Here is a tiny trained network, its code and every weight. The questions are about switching its units off for an input and a target symbol, where a switched-off unit gives its printed mean instead of its output.

import numpy as np


def w(rows, s, z=0):
    codes = np.array(rows[::2]) - 128.0
    scale = np.full(codes.shape[1], s)
    scale[-1] = z or s
    return codes * scale


def norm(h):
    return h / np.sqrt((h * h).mean(-1, keepdims=True) + 1e-5)


def f(y):
    return y / 2 * (1 + np.tanh(0.7978845608 * (y + 0.044715 * y**3)))


def softmax(a):
    e = np.exp(a - a.max(-1, keepdims=True))
    return e / e.sum(-1, keepdims=True)


def log_softmax(a):
    a = a - a.max(-1, keepdims=True)
    return a - np.log(np.exp(a).sum(-1, keepdims=True))


def net(x, mask):
    ids = ['αβγδεζηθλξπστφω'.index(c) for c in x.split()]
    T = len(ids)
    res = E[ids] + P[:T]
    u = 0
    for l in range(2):
        q, k, v = (norm(res) @ M[l].T for M in (Q, K, V))
        z = softmax(np.where(np.tri(T) > 0, q @ k.T / 3**0.5, -1e9)) @ v
        res = res + np.where(mask[u], z, O[l][:, -1]) @ O[l][:, :-1]
        u += 1
        y = f(norm(res) @ A[l][:, :-1].T + A[l][:, -1])
        res = res + np.where(mask[u : u + 16], y, B[l][:, -1]) @ B[l][:, :-1]
        u += 16
    return log_softmax(norm(res)[-1] @ U[:, :-1].T + U[:, -1])


Q, K, V, O, A, B = {}, {}, {}, {}, {}, {}
E = w([
[148,77,127,119,68],'α',
[116,139,89,136,110],'β',
[155,181,126,153,83],'γ',
[102,136,160,143,121],'δ',
[129,86,105,99,96],'ε',
[75,185,184,83,118],'ζ',
[156,147,125,69,84],'η',
[147,82,133,187,94],'θ',
[145,83,254,145,80],'λ',
[134,40,134,125,144],'ξ',
[100,166,117,118,181],'π',
[103,145,134,133,161],'σ',
[176,117,184,124,75],'τ',
[141,194,152,232,130],'φ',
[133,110,95,182,150],'ω',
],0.01)
P = w([
[133,253,118,135,163],'0',
[136,225,122,150,147],'1',
[125,215,128,147,147],'2',
[123,196,131,147,148],'3',
[115,181,137,145,145],'4',
[103,171,145,146,141],'5',
[88,161,154,150,135],'6',
[82,154,155,150,127],'7',
[73,160,165,154,118],'8',
],0.0029)
Q[0] = w([
[174,4,130,158,168],'0.h1',
[2,182,138,184,216],'0.h1',
[147,56,125,147,48],'0.h1',
],0.0082)
K[0] = w([
[173,2,124,146,163],'0.h1',
[31,135,110,157,101],'0.h1',
[170,96,191,116,150],'0.h1',
],0.0082)
V[0] = w([
[235,130,251,90,198],'0.h1',
[125,112,226,162,154],'0.h1',
[169,39,135,212,123],'0.h1',
],0.0027)
O[0] = w([
[55,235,114,254,93,109],'0.h1',
[135,186,109,106,100,131],'0.h1',
[66,170,145,118,97,2],'0.h1',
],0.0045,0.0022)
A[0] = w([
[109,168,106,149,90,101],'0.n1',
[188,208,107,92,163,127],'0.n2',
[123,165,45,107,157,112],'0.n3',
[162,41,199,102,152,168],'0.n4',
[86,116,112,27,78,182],'0.n5',
[136,101,162,151,82,211],'0.n6',
[158,193,21,161,83,2],'0.n7',
[237,160,100,37,42,114],'0.n8',
[84,163,146,202,162,130],'0.n9',
[91,102,101,83,146,132],'0.n10',
[96,102,118,190,145,87],'0.n11',
[153,93,37,175,156,130],'0.n12',
[154,154,84,71,59,139],'0.n13',
[83,106,181,150,163,94],'0.n14',
[139,147,230,138,108,119],'0.n15',
[124,186,253,116,156,150],'0.n16',
],0.0049,0.0024)
B[0] = w([
[147,109,114,105,161,136],'0.n1',
[125,48,146,203,95,209],'0.n2',
[145,4,128,151,103,172],'0.n3',
[44,187,54,108,152,129],'0.n4',
[227,198,70,160,19,147],'0.n5',
[111,185,29,97,161,152],'0.n6',
[43,55,147,85,183,126],'0.n7',
[128,191,111,202,131,159],'0.n8',
[212,128,182,145,161,219],'0.n9',
[141,148,120,157,71,135],'0.n10',
[158,183,160,130,115,127],'0.n11',
[66,143,142,133,16,138],'0.n12',
[144,151,32,184,165,138],'0.n13',
[130,151,104,142,161,149],'0.n14',
[148,76,71,81,175,162],'0.n15',
[162,17,76,115,140,253],'0.n16',
],0.0032,0.003)
Q[1] = w([
[144,160,71,146,8],'1.h1',
[114,183,173,94,161],'1.h1',
[175,202,105,160,68],'1.h1',
],0.013)
K[1] = w([
[215,190,78,209,172],'1.h1',
[96,135,185,3,56],'1.h1',
[233,213,103,187,202],'1.h1',
],0.0055)
V[1] = w([
[81,66,146,207,136],'1.h1',
[228,37,87,254,153],'1.h1',
[173,104,209,98,86],'1.h1',
],0.0034)
O[1] = w([
[81,38,141,101,194,17],'1.h1',
[45,202,219,46,131,250],'1.h1',
[255,92,172,114,174,27],'1.h1',
],0.004,0.00024)
A[1] = w([
[117,80,232,126,119,2],'1.n1',
[174,113,58,57,88,198],'1.n2',
[177,134,122,79,141,94],'1.n3',
[158,76,177,190,51,218],'1.n4',
[15,95,152,183,183,32],'1.n5',
[156,37,222,95,150,146],'1.n6',
[157,98,56,176,215,131],'1.n7',
[55,161,177,60,159,103],'1.n8',
[221,118,38,75,125,8],'1.n9',
[206,136,195,77,134,120],'1.n10',
[75,108,56,128,99,50],'1.n11',
[90,110,60,134,92,212],'1.n12',
[147,114,88,31,185,9],'1.n13',
[175,181,161,156,16,148],'1.n14',
[132,157,209,1,74,176],'1.n15',
[223,127,69,130,103,83],'1.n16',
],0.0056,0.0018)
B[1] = w([
[133,179,121,204,100,126],'1.n1',
[155,137,218,180,122,162],'1.n2',
[156,78,96,201,156,125],'1.n3',
[119,122,72,41,66,174],'1.n4',
[168,99,167,87,52,238],'1.n5',
[22,161,86,199,129,196],'1.n6',
[115,110,158,69,68,252],'1.n7',
[249,117,83,118,114,199],'1.n8',
[234,135,168,188,174,159],'1.n9',
[99,41,69,148,164,164],'1.n10',
[107,81,144,121,175,115],'1.n11',
[96,79,194,89,168,162],'1.n12',
[140,148,3,117,128,120],'1.n13',
[38,60,84,79,142,235],'1.n14',
[194,137,111,142,31,150],'1.n15',
[189,78,171,137,136,189],'1.n16',
],0.0042,0.0023)
U = w([
[117,163,126,134,98,164],'α',
[139,109,24,50,161,134],'β',
[126,151,254,137,49,33],'γ',
[132,171,54,186,110,158],'δ',
[197,228,109,137,49,87],'ε',
[229,62,172,159,119,254],'ζ',
[45,228,87,125,153,84],'η',
[82,92,103,236,64,65],'θ',
[73,99,105,175,228,183],'λ',
[70,33,204,66,137,139],'ξ',
[178,200,199,18,165,119],'π',
[113,219,238,212,152,120],'σ',
[136,147,137,122,119,66],'τ',
[136,152,135,134,111,85],'φ',
[170,68,52,82,46,37],'ω',
],0.014,0.0051)

Each question gives the input, a string of symbols that net reads in full, and the target symbol t.
The units are the heads (3 rows each of Q, K, V and O) and the neurons (one row each of A and B). Each row of codes is followed by its name. A weight is (code - 128) times the scale printed after its matrix; where a second scale follows, it is the last column's (O, A, B and U).
mask holds one flag per unit, layer by layer, with each layer's heads first. A switched-off unit (its flag False) gives its mean, the last column of its rows in O or B, instead of its output. The means were averaged over made-up inputs and are rounded, as every weight is.
A unit's drop is (log p(t) with every unit on - log p(t) with that unit switched off) / (log p(t) with every unit on - log p(t) with every unit switched off).
The circuit of an input: a set's keep is (log p(t) with only the set's units on - log p(t) with every unit switched off) / (log p(t) with every unit on - log p(t) with every unit switched off). Starting from the 12 units with the biggest drops (on a tie, the unit counted first), units are removed one at a time, each time the one whose removal leaves the highest keep (on an exact tie, the one counted first), for as long as the keep stays at least 0.8.
circuit, biggest first: the units of the circuit, biggest drop first
unit that matters most: the unit with the biggest drop
top k neurons: the k neurons with the biggest drops, biggest first
k most important neurons of layer l: the k neurons of layer l with the biggest drops, biggest first
drop when u is switched off: that unit's drop, to one decimal
input τ π π α, target ξ: circuit, biggest first -> [1.n14 1.n12 0.h1 1.n8]
input π λ ω π δ, target λ: unit that matters most -> 1.n6
input ζ σ ξ η π β γ γ σ, target β: circuit, biggest first -> [0.h1 1.n13 0.n4]
input π π α, target ξ: circuit, biggest first -> [1.n12 1.n14 1.h1 1.n8]
input π ζ π β σ, target β: circuit, biggest first -> [0.h1 1.n13]
input π π η π π π ε, target ξ: top 3 neurons -> [1.n12 1.n11 1.n14]
input π ζ π ζ σ σ π ε, target ξ: circuit, biggest first -> [1.n12 1.h1]
input β θ η δ σ π π, target β: 2 most important neurons of layer 1 -> [1.n8 1.n13]
input β λ ε, target η: circuit, biggest first -> [1.h1 0.h1 1.n5]
input ζ δ τ π β σ σ π, target β: top 2 neurons -> [1.n13 1.n8]
input τ ξ η σ ξ η σ, target ξ: top 3 neurons -> [0.n4 0.n16 1.n7]
input σ π γ γ ξ π ε ζ δ, target ζ: top 4 neurons -> [0.n4 0.n2 0.n6 0.n3]
input σ ω π π σ, target σ: top 2 neurons -> [1.n6 1.n14]
input ξ η π λ π σ γ θ β, target ξ: circuit, biggest first -> [1.n12]
input ε ζ π ξ γ ω η, target ε: 4 most important neurons of layer 0 -> [0.n8 0.n5 0.n13 0.n12]
input ξ θ π ω, target γ: 2 most important neurons of layer 1 -> [1.n5 1.n14]
input π β ζ π θ σ π η, target ε: top 4 neurons -> [0.n8 0.n5 0.n13 1.n2]
input ζ γ ε η π α φ π θ, target ξ: 3 most important neurons of layer 0 -> [0.n6 0.n4 0.n9]
input γ σ π π, target π: drop when 1.n5 is switched off -> 0.5
input ζ γ π, target ζ: drop when 1.h1 is switched off -> 0.9
input θ γ β θ ω, target γ: unit that matters most -> 1.h1
input θ σ δ, target δ: drop when 1.h1 is switched off -> 0.4
input λ π ζ σ, target ζ: drop when 0.n3 is switched off -> 0.0
